Below is a small trained network, with its code and all its weights. Each question gives an input and a target symbol and asks what happens when units are switched off, that is, made to give their printed mean instead of their output.

import numpy as np


def w(rows, s, z=0):
    codes = np.array(rows[::2]) - 128.0
    scale = np.full(codes.shape[1], s)
    scale[-1] = z or s
    return codes * scale


def norm(h):
    return h / np.sqrt((h * h).mean(-1, keepdims=True) + 1e-5)


def softmax(a):
    e = np.exp(a - a.max(-1, keepdims=True))
    return e / e.sum(-1, keepdims=True)


def log_softmax(a):
    a = a - a.max(-1, keepdims=True)
    return a - np.log(np.exp(a).sum(-1, keepdims=True))


def net(x, mask):
    ids = ['ΔΛΞΠΣΦΩαβγεζημτ'.index(c) for c in x.split()]
    T = len(ids)
    res = E[ids] + P[:T]
    u = 0
    for l in range(3):
        r = norm(res)
        for j in range(2):
            rows = slice(2 * j, 2 * j + 2)
            q, k, v = (r @ M[l][rows].T for M in (Q, K, V))
            z = softmax(np.where(np.tri(T) > 0, q @ k.T / 2**0.5, -1e9)) @ v
            o = O[l][rows]
            res = res + np.where(mask[u + j], z, o[:, -1]) @ o[:, :-1]
        u += 2
    return log_softmax(norm(res)[-1] @ U[:, :-1].T + U[:, -1])


Q, K, V, O = {}, {}, {}, {}
E = w([
[92,122,100],'Δ',
[129,82,112],'Λ',
[151,147,130],'Ξ',
[114,139,120],'Π',
[143,115,5],'Σ',
[91,123,103],'Φ',
[154,118,162],'Ω',
[129,133,135],'α',
[206,78,166],'β',
[93,122,101],'γ',
[91,121,101],'ε',
[94,122,102],'ζ',
[114,142,116],'η',
[131,120,186],'μ',
[128,132,138],'τ',
],0.013)
P = w([
[128,139,127],'0',
[189,165,72],'1',
[128,142,130],'2',
[88,87,152],'3',
[199,172,81],'4',
[126,145,129],'5',
[97,87,157],'6',
[208,161,64],'7',
[114,147,135],'8',
[97,81,165],'9',
[252,115,53],'10',
],0.018)
Q[0] = w([
[125,181,226],'0.h0',
[160,169,40],'0.h0',
[3,186,48],'0.h1',
[151,51,66],'0.h1',
],0.008)
K[0] = w([
[72,68,146],'0.h0',
[129,201,197],'0.h0',
[113,214,82],'0.h1',
[81,1,73],'0.h1',
],0.0084)
V[0] = w([
[160,99,79],'0.h0',
[193,221,44],'0.h0',
[56,18,142],'0.h1',
[254,69,145],'0.h1',
],0.0039)
O[0] = w([
[131,154,70,156],'0.h0',
[156,117,32,250],'0.h0',
[3,49,78,136],'0.h1',
[89,149,217,91],'0.h1',
],0.0053,0.0017)
Q[1] = w([
[4,65,118],'1.h0',
[182,151,105],'1.h0',
[54,39,189],'1.h1',
[52,75,113],'1.h1',
],0.015)
K[1] = w([
[161,60,84],'1.h0',
[102,170,185],'1.h0',
[215,1,106],'1.h1',
[149,49,88],'1.h1',
],0.013)
V[1] = w([
[124,64,158],'1.h0',
[70,235,88],'1.h0',
[41,232,122],'1.h1',
[239,108,249],'1.h1',
],0.012)
O[1] = w([
[164,46,127,49],'1.h0',
[159,223,160,193],'1.h0',
[10,233,167,175],'1.h1',
[255,140,217,3],'1.h1',
],0.0079,0.0035)
Q[2] = w([
[94,152,166],'2.h0',
[144,57,196],'2.h0',
[17,32,254],'2.h1',
[128,84,24],'2.h1',
],0.0088)
K[2] = w([
[151,135,120],'2.h0',
[184,90,137],'2.h0',
[88,8,88],'2.h1',
[161,139,107],'2.h1',
],0.016)
V[2] = w([
[132,41,166],'2.h0',
[99,237,254],'2.h0',
[28,116,197],'2.h1',
[162,53,79],'2.h1',
],0.0086)
O[2] = w([
[123,162,63,6],'2.h0',
[50,184,201,91],'2.h0',
[182,194,244,82],'2.h1',
[47,98,155,106],'2.h1',
],0.011,0.0026)
U = w([
[67,141,113,67],'Δ',
[92,7,145,231],'Λ',
[196,170,137,68],'Ξ',
[100,191,148,118],'Π',
[167,97,41,63],'Σ',
[73,141,116,69],'Φ',
[184,90,187,163],'Ω',
[166,159,166,146],'α',
[218,33,151,98],'β',
[62,139,119,81],'γ',
[76,137,105,81],'ε',
[78,137,113,83],'ζ',
[113,215,125,64],'η',
[116,72,197,255],'μ',
[157,139,162,148],'τ',
],0.017,0.0076)

Each question gives the input, a string of symbols that net reads in full, and the target symbol t.
The units are the heads (2 rows each of Q, K, V and O). Each row of codes is followed by its name. A weight is (code - 128) times the scale printed after its matrix; where a second scale follows, it is the last column's (O and U).
mask holds one flag per head, layer by layer. A switched-off head (its flag False) gives its mean, the last column of its rows in O, instead of its output. The means were averaged over made-up inputs and are rounded, as every weight is.
A unit's drop is (log p(t) with every unit on - log p(t) with that unit switched off) / (log p(t) with every unit on - log p(t) with every unit switched off).
The circuit of an input: a set's keep is (log p(t) with only the set's units on - log p(t) with every unit switched off) / (log p(t) with every unit on - log p(t) with every unit switched off). Starting from all 6 units, units are removed one at a time, each time the one whose removal leaves the highest keep (on an exact tie, the one counted first), for as long as the keep stays at least 0.8.
units of the circuit, in order: the units of the circuit, biggest drop first
most important unit: the unit with the biggest drop
which heads matter: for each layer, one digit per head in row order, 1 if its drop is at least 0.15 and else 0, layers parted by /
drop when u is switched off: that unit's drop, to one decimal
input α α Π Π Δ ε α Λ β Π, target β: which heads matter	00 / 01 / 00
input γ γ Σ Π Λ Ω Λ Π, target β: which heads matter	01 / 01 / 00
input Λ Φ Λ Λ Δ β η, target β: most important unit	1.h1
input Π γ Φ Π γ Ξ τ Λ Π τ Λ, target η: units of the circuit, in order	(1.h0, 1.h1)
input ε Λ β Δ Ω, target Λ: which heads matter	01 / 10 / 00
input ε μ μ Ξ Ω Π Σ μ Π η η, target η: which heads matter	00 / 01 / 00
input ζ τ Δ τ ζ Ω μ Λ, target β: units of the circuit, in order	(0.h1, 0.h0, 1.h1, 1.h0)
input τ Λ Λ Λ Ω ζ Π γ Π ζ τ, target η: units of the circuit, in order	(1.h1, 1.h0)
input Δ Π Λ Λ β, target Σ: which heads matter	01 / 00 / 10
input Λ ε Λ Λ Ξ, target Σ: which heads matter	00 / 00 / 10
input α Λ Δ α τ Π α τ, target η: units of the circuit, in order	(1.h1, 0.h1)
input α Σ Δ μ Π η τ Π α ζ, target μ: which heads matter	00 / 01 / 01
input ε τ η Λ α ζ Λ Λ Π Π ε, target η: units of the circuit, in order	(1.h1, 1.h0)
input ζ β Π ζ, target β: units of the circuit, in order	(1.h1)
input τ α Π α Π Π ζ ε, target η: drop when 1.h1 is switched off	0.2
input α τ ε α μ μ ε, target μ: drop when 2.h1 is switched off	0.3
input τ α τ η Π Π Φ Δ, target η: drop when 0.h1 is switched off	0.1
